What each symbol does to the elements:
state | v t u
j71 | j862 j929 j166
j440 | j676 j183 j419
j695 | j779 j507 j775
j419 | j345 j669 j686
j213 | j822 j775 j46
j102 | j503 j812 j248
j391 | j669 j651 j143
j637 | j965 j822 j369
j567 | j762 j965 j534
j166 | j317 j909 j440
j382 | j534 j369 j503
j179 | j419 j391 j716
j929 | j681 j328 j909
j779 | j105 j872 j847
j845 | j382 j107 j102
j248 | j14 j734 j695
j686 | j506 j749 j71
j862 | j507 j681 j317
j681 | j185 j831 j937
j749 | j903 j239 j929
j209 | j183 j534 j391
j775 | j847 j911 j845
j143 | j749 j777 j227
j784 | j82 j248 j185
j711 | j227 j779 j822
j22 | j71 j227 j965
j107 | j369 j46 j812
j298 | j845 j676 j475
j651 | j642 j179 j777
j911 | j637 j213 j107
j151 | j909 j567 j209
j831 | j695 j862 j11
j909 | j937 j762 j183
j762 | j11 j166 j948
j475 | j102 j345 j710
j317 | j911 j937 j676
j609 | j391 j503 j82
j369 | j769 j916 j620
j769 | j440 j209 j179
j676 | j107 j223 j345
j812 | j620 j250 j734
j105 | j328 j22 j567
j822 | j151 j847 j916
j328 | j831 j71 j762
j185 | j711 j695 j213
j345 | j812 j660 j506
j734 | j958 j784 j507
j82 | j143 j14 j711
j183 | j223 j948 j669
j916 | j209 j382 j609
j46 | j916 j845 j250
j642 | j475 j419 j239
j710 | j248 j506 j831
j777 | j239 j716 j105
j958 | j716 j82 j872
j948 | j298 j440 j642
j660 | j250 j475 j903
j847 | j567 j637 j382
j937 | j213 j11 j223
j506 | j734 j903 j862
j534 | j948 j769 j651
j872 | j22 j711 j637
j503 | j651 j620 j14
j14 | j777 j958 j779
j223 | j46 j298 j660
j620 | j179 j609 j958
j227 | j929 j105 j151
j11 | j775 j317 j298
j239 | j710 j686 j328
j507 | j872 j185 j911
j965 | j166 j151 j769
j903 | j784 j710 j681
j250 | j609 j102 j784
j716 | j686 j143 j22
j669 | j660 j642 j749

The rows follow the links: the fewer symbols apart two elements are, the more alike their rows tend to be.

Each row is also shifted at random along 4 hidden directions that mean nothing.

Rows in random order:
Each row stands for one element.
v1: -37 -7 -20 42 25 -1 -16 13 47 -11 31 -14 15 7 37 52 -84 -6 40 62 19 26 29 44 -22 2 -4 -35 -64 71 33 -58 -50 -5
v2: 35 16 37 26 -16 32 -25 -23 12 -23 22 -2 -11 16 -62 32 21 52 5 -17 -41 -10 -17 0 25 -18 -33 -48 46 -34 36 0 2 65
v3: -122 74 16 -18 -5 35 3 14 -13 16 -12 -23 -10 -5 -15 26 62 4 -19 18 -35 7 5 -6 11 31 12 18 -19 -35 23 -4 -39 31
v4: -37 55 -3 5 23 -7 26 55 -28 7 -56 -32 -49 -56 -8 -16 7 -16 -27 25 -42 -16 -24 14 8 -5 -5 41 -60 -7 14 -20 -35 -7
v5: 59 -9 37 10 31 32 -3 46 25 -31 30 -16 13 -3 -4 9 -13 -19 3 -6 22 105 -9 45 -27 6 7 10 -27 30 5 -17 -84 5
v6: 18 -47 -5 -33 -11 19 -19 -29 -12 4 29 24 34 -11 -4 -2 -23 6 34 40 62 31 9 -34 -22 -22 -8 -10 24 15 -44 28 50 -80
v7: -51 -8 3 -27 -19 26 18 -34 -3 -27 40 -20 46 -7 -19 1 -17 -7 28 -21 50 119 -11 43 -25 26 31 46 -44 23 29 -12 -55 -35
v8: 79 60 -40 73 66 37 22 -23 47 19 -48 -21 31 -15 41 20 -28 -56 71 -7 28 0 -13 1 -19 -3 39 24 2 31 30 22 4 -79
v9: 30 -20 -13 -73 -65 13 58 -14 1 6 2 -11 29 45 -29 -16 94 56 -15 -52 -3 -11 21 -6 21 67 -8 21 -18 -41 36 -9 -23 2
v10: -46 0 -52 -12 -58 -32 -36 -43 0 69 -43 -4 21 70 6 25 -23 -5 -16 25 -17 -34 14 2 11 24 -1 14 7 11 -11 5 9 -22
v11: 7 27 -39 14 -38 -22 -44 2 -25 70 -35 13 -10 16 44 35 -54 -18 -25 41 -41 -71 -15 1 19 14 -12 7 1 3 -11 -11 6 -22
v12: -71 -30 -11 -44 -48 -14 -9 -42 -21 31 54 1 -15 -3 69 7 15 12 -33 -7 70 -20 -1 -55 -45 -8 -61 -22 43 5 -61 10 59 -24
v13: 0 11 -29 21 35 -14 20 10 5 -2 -19 21 13 -16 22 -19 35 1 1 -60 20 -117 1 -16 23 -8 -6 -26 26 -10 10 6 45 7
v14: 55 47 26 10 6 75 34 -38 51 -2 -37 -50 25 1 -23 21 56 -19 51 -4 38 72 2 12 -24 17 30 66 -14 5 55 12 -29 -79
v15: -42 -31 -20 -29 -66 -25 -43 -19 -28 37 3 15 6 21 -17 -8 -50 -14 -13 66 -2 4 4 1 8 5 16 22 -25 14 -41 28 47 -41
v16: -140 60 -8 -36 -66 67 23 -44 -38 34 -2 -7 27 -10 -31 -7 74 18 6 16 -1 11 -5 1 10 75 17 56 -25 -49 30 16 -13 -33
v17: 10 -61 -35 -6 -44 -36 -17 -57 15 28 14 35 10 30 21 -20 3 23 -22 -34 11 -61 -2 -22 26 -44 -19 -17 88 -7 -20 21 74 33
v18: -30 64 34 49 28 17 17 18 29 -6 -66 -26 -37 9 2 -13 16 -38 -7 20 -48 38 -5 6 6 -37 41 52 -7 -16 4 33 -35 42
v19: -20 24 10 -23 -52 4 -22 23 -29 31 19 -11 -42 15 16 41 -16 20 -66 53 -57 -43 -10 9 5 25 -51 -17 -34 5 -24 -51 -40 33
v20: -79 58 37 38 -26 52 -30 -33 -7 26 -12 15 -5 55 -2 40 -33 -10 13 58 -53 -2 -15 15 15 -8 14 -15 39 -15 8 8 -25 49
v21: 55 -1 -2 12 -12 -29 -51 30 -49 18 -5 32 -12 -11 -12 -4 -67 -22 -20 81 -44 -29 -5 -27 20 8 -6 -18 5 7 -42 17 38 -52
v22: 28 -4 -12 -26 -42 -9 1 10 -8 1 35 3 -17 -16 -8 55 -6 62 -29 -21 -34 -58 -32 20 11 13 -67 -45 -18 -6 42 -61 -8 54
v23: -11 23 30 34 80 11 -28 25 6 -55 46 -9 -23 -64 19 0 -48 -14 22 -4 41 64 -27 13 -15 -33 -8 -21 -12 20 -12 -19 -5 -6
v24: 21 38 -11 22 -4 42 -21 -14 40 10 33 -13 19 36 44 88 -29 5 13 19 14 -17 11 29 -29 23 -44 -19 -52 40 37 -52 -59 -3
v25: 24 -69 24 18 21 -67 -1 39 18 -37 25 9 -21 -12 -22 6 -33 49 -10 11 -22 -35 4 28 12 -31 -42 -61 -53 29 6 -23 22 72
v26: 24 -6 17 9 -17 45 -33 -18 32 13 59 -19 2 63 39 56 9 13 -11 25 -4 31 6 -6 -33 1 -29 -37 19 26 -19 -51 -60 38
v27: -37 -2 -55 -3 -1 -9 47 -9 15 -7 -16 -12 8 -108 -21 -27 -10 23 1 -39 26 -47 -50 30 24 -11 -26 30 -44 -32 72 -10 33 -26
v28: 24 35 26 16 7 53 30 2 17 -15 0 3 24 40 -26 11 88 14 7 -39 -40 -34 5 -14 32 9 1 -35 19 -40 38 -6 -20 61
v29: 34 12 -39 -6 -28 -2 19 -30 10 -2 -13 30 38 22 -21 -16 36 36 27 -69 5 -74 16 -19 42 28 9 2 33 -35 29 18 34 -21
v30: -2 28 -12 21 12 -18 10 -27 -5 19 -65 1 -25 -7 -8 -61 1 -48 10 1 -13 -35 2 -24 -5 -24 55 57 58 -38 -58 60 56 -28
v31: 46 -67 -6 -29 10 -36 -33 41 3 -9 47 5 -29 -60 46 14 -27 3 -12 30 47 2 18 -48 -19 -25 -40 -53 3 51 -64 -1 46 -36
v32: -126 39 32 1 -58 24 -40 -51 -35 48 7 -1 -14 27 -29 3 2 17 -25 50 -9 23 -26 -32 -1 -9 -11 12 76 -37 -23 32 45 30
v33: -8 31 -11 33 41 13 20 19 10 -16 -10 15 -5 -42 -1 11 42 19 5 -48 -14 -84 -4 -5 40 -4 -35 -63 -10 -23 38 -16 -10 58
v34: -25 7 7 28 68 -36 29 31 17 -33 -34 -21 -38 -80 8 -31 9 1 -9 -36 4 -30 -13 8 18 -62 -19 -17 -12 -18 38 -11 14 55
v35: 0 -44 -26 -41 -11 -67 -15 13 -32 21 -27 13 -4 25 11 -51 -50 -46 -13 -16 -5 43 -4 11 -8 10 69 73 -17 7 -55 19 -11 -27
v36: -42 -23 -8 -8 -15 -8 57 -48 53 -34 -43 -24 39 5 -46 -37 21 22 2 -50 7 19 -1 40 4 -3 33 41 -43 -26 61 17 -20 30
v37: 84 -60 72 -28 29 -43 2 58 7 -67 23 7 -37 -11 -19 -76 22 16 -51 -51 -23 43 9 0 -9 -44 -15 -25 45 -43 -56 -12 10 97
v38: 14 -25 -43 -13 -35 -26 -10 -17 3 6 10 19 0 -16 15 20 -15 43 -18 -24 18 -76 -19 9 21 -19 -69 -35 26 0 21 -34 51 13
v39: -21 13 -57 -7 -1 -27 -7 41 -23 32 -40 16 -34 -11 58 -16 18 -29 -33 1 -12 -96 28 -20 17 46 -5 26 5 -11 -46 11 -2 -4
v40: 14 -74 -25 -2 -14 -32 -2 -48 13 -1 3 38 29 29 -42 -14 -46 24 47 1 16 -12 18 -12 21 -43 9 -52 21 3 -7 33 65 -4
v41: -77 10 25 15 39 12 44 14 50 -15 31 -51 -46 -27 32 -5 45 -8 -17 -16 34 61 21 9 -51 -29 -15 27 -44 18 0 -24 -45 35
v42: -43 33 -39 33 45 25 20 -2 12 13 14 -18 9 -37 68 9 26 -25 21 -35 65 -69 15 -50 -25 -21 -5 -39 64 26 -23 15 41 -17
v43: 30 -56 14 -28 -58 4 -8 -33 12 -21 21 24 56 45 -85 19 -2 49 23 -1 -19 41 20 29 26 18 6 -4 -44 10 40 -20 7 1
v44: 68 2 -25 -10 -12 2 -24 -5 15 47 30 7 -20 10 77 42 -15 -10 -14 -1 42 -49 8 -33 -22 5 -59 -45 50 25 -35 -37 18 -35
v45: -16 36 6 -15 18 43 16 39 -2 -8 32 -19 -21 -40 63 33 59 -2 -5 -15 18 -19 14 -22 -3 20 -52 -48 0 23 -2 -43 -33 5
v46: -33 -67 -9 9 -15 2 -7 -23 46 12 23 6 34 79 2 35 -35 8 27 27 21 83 42 17 -35 6 13 -12 -31 59 -6 -7 -41 0
v47: 29 -50 -39 -3 -7 -55 61 -25 27 5 -34 1 -1 -7 -13 -45 27 4 -12 -54 16 -33 8 10 -2 -15 21 48 -12 -30 8 20 33 -5
v48: -37 21 -39 -3 -22 15 6 -14 -31 47 -49 21 7 35 30 -4 22 -31 0 -17 -26 -55 11 -27 12 46 40 43 22 -24 -29 43 22 -43
v49: 34 -40 -35 9 -14 -42 -17 -4 3 -23 12 42 33 -35 -35 4 -61 38 30 24 -1 -40 2 20 25 -17 -36 -45 -26 13 34 -11 60 -5
v50: 46 57 2 58 56 -11 -34 31 -26 -22 -38 5 14 4 -13 1 -75 -62 7 34 -55 12 -32 57 6 37 38 15 -46 7 29 1 -66 -23
v51: 65 -57 41 -38 -30 6 0 -24 -23 -55 25 7 21 -12 -70 -56 11 21 -21 -37 7 65 -1 20 8 3 24 10 16 -38 6 16 11 13
v52: -35 -10 13 -42 -64 47 -5 -51 11 30 65 -10 -4 53 18 34 29 50 -15 -5 50 46 9 -18 -50 3 -16 12 22 0 -30 -17 -13 4
v53: 44 -31 -66 3 19 -88 4 17 1 -37 -22 25 42 -26 3 -15 -74 -6 -7 -50 0 -34 -19 63 7 6 13 -6 -38 31 38 -16 -5 13
v54: 46 -33 51 46 35 2 -42 -21 53 -33 15 18 12 62 -67 0 -30 22 50 31 -27 20 22 5 21 -56 1 -67 20 2 23 34 14 87
v55: 5 -5 24 32 32 -33 -62 41 -38 10 -22 36 -23 16 1 4 -71 -33 10 80 -66 -19 26 -12 26 -19 5 -57 4 9 -42 20 4 15
v56: 67 -16 -8 -47 -6 25 40 6 27 22 5 -28 12 68 46 9 102 2 4 -39 27 40 60 -46 -28 38 18 13 17 11 -48 8 -31 -1
v57: -23 -24 45 20 7 26 -23 17 12 -26 69 0 -6 32 -1 40 -14 9 25 58 2 68 25 -4 -29 -14 -7 -54 -33 37 -8 -4 -19 22
v58: -28 6 -3 33 35 -34 -28 14 -48 -9 -31 19 15 -20 15 -31 -93 -65 -9 9 -9 -1 -36 29 11 -4 52 29 0 14 -20 11 18 -36
v59: 27 8 -3 -16 38 -7 -28 18 -39 -12 41 11 18 -92 14 -18 -35 -10 19 -14 70 32 -48 4 -25 1 -9 4 -14 -6 -6 -24 19 -94
v60: -18 17 -37 29 40 -49 7 8 5 19 -84 -1 -33 -28 52 -36 -36 -51 -36 1 -39 -44 1 4 -15 -5 22 59 -25 17 -9 9 -5 -9
v61: -58 -79 1 -30 -66 -44 2 15 5 25 3 21 6 93 -17 -4 -57 -14 -41 39 -29 49 41 20 2 38 24 21 -43 36 -40 15 -39 37
v62: 40 66 14 -10 26 19 -1 77 -49 16 -45 -1 -47 -14 22 -9 60 0 -27 18 -67 -66 8 -43 20 40 -17 -20 30 -39 -39 14 -12 13
v63: 27 13 31 5 -39 3 -23 21 -27 18 -17 11 -2 67 -45 33 -24 -2 18 75 -75 45 2 21 12 46 24 7 -42 -2 3 2 -48 0
v64: 22 -40 -7 -47 -12 -10 59 0 13 -1 14 -52 -27 -36 48 -31 60 -7 -31 -56 68 29 13 -18 -52 -5 8 61 -12 7 -34 6 1 -64
v65: 23 6 30 -6 27 -6 -4 27 -40 -63 28 15 2 -104 -73 -14 -22 31 -3 -19 -18 10 -58 39 38 -10 -24 -17 -29 -17 65 -30 8 10
v66: 38 -4 46 25 36 -23 41 20 65 -42 -32 -27 -58 -1 -7 -48 47 18 -36 -67 -30 9 12 -12 -10 -51 -10 5 31 -21 -5 21 7 112
v67: -19 -8 12 -29 -16 -23 -28 -7 -23 4 -14 11 -7 18 -40 -30 -39 -37 -10 13 -28 80 -11 18 -4 13 53 37 -5 -18 -25 36 -23 12
v68: 35 -50 1 -16 -73 -7 4 -45 37 16 -8 -1 17 107 -24 18 40 58 -35 -39 -1 -15 34 14 18 -12 -13 7 35 2 12 -19 -4 61
v69: -34 -38 -25 24 28 -44 0 -37 19 -23 25 18 23 5 46 -42 -50 -56 19 -28 87 57 -6 12 -31 -21 28 26 25 46 -33 20 18 -20
v70: 86 -36 -44 -1 -4 -50 1 -14 13 -25 -13 25 75 17 -31 -52 -35 -16 19 -59 24 1 -7 38 24 2 42 29 0 4 22 6 16 -14
v71: -2 61 47 11 12 97 19 19 6 -3 40 -12 -9 -26 -6 41 91 -1 31 -10 14 7 14 -39 -4 41 -4 -27 21 -22 15 -9 -32 -17
v72: 43 25 -37 -29 10 41 14 -17 13 26 6 10 21 14 42 32 68 -4 19 -34 40 -28 36 -44 -16 54 6 4 22 3 -10 11 14 -69
v73: -46 49 67 -2 -4 42 -15 20 -69 -19 10 -2 -7 -44 -87 -10 -5 -3 -3 35 -51 66 -69 13 9 14 28 19 -16 -43 19 17 -44 -31
v74: -35 -12 12 -35 -15 -22 37 3 17 27 -60 -35 -42 30 5 -67 40 -24 -40 -23 -34 27 10 -5 -38 -7 33 75 -19 -32 -50 41 -16 26
v75: -5 29 33 39 86 24 15 27 20 -17 6 -25 -45 -72 39 4 20 -24 9 -3 40 5 -5 -9 -22 -49 1 0 -8 14 13 -12 -24 -11

Some elements, each with its row:
j845 v2
j909 v45
j660 v7
j710 v70
j779 v27
j872 v60
j369 v18
j143 v6
j11 v65
j248 v17
j911 v19
j669 v56
j642 v9
j769 v63
j609 v14
j916 v41
j105 v49
j317 v50
j695 v38
j503 v36
j250 v52
j82 v64
j711 v8
j831 v53
j382 v66
j14 v47

Row, symbols taken left to right, then the row they reach:
v32 t u u: v44
v62 u v v: v20
v30 u u: v4
v3 v u: v67
v1 u v: v71
v34 v v: v33
v40 t u: v21
v28 v t t: v5
v75 u v: v57
v73 u u v: v10
v11 u v v: v55
v12 u v v: v31
v25 t u u: v61
v58 t u: v23
v26 u v v: v46
v43 v u: v29
v54 t u u: v15
v59 v u: v24
v69 t t: v35
v68 v t: v74

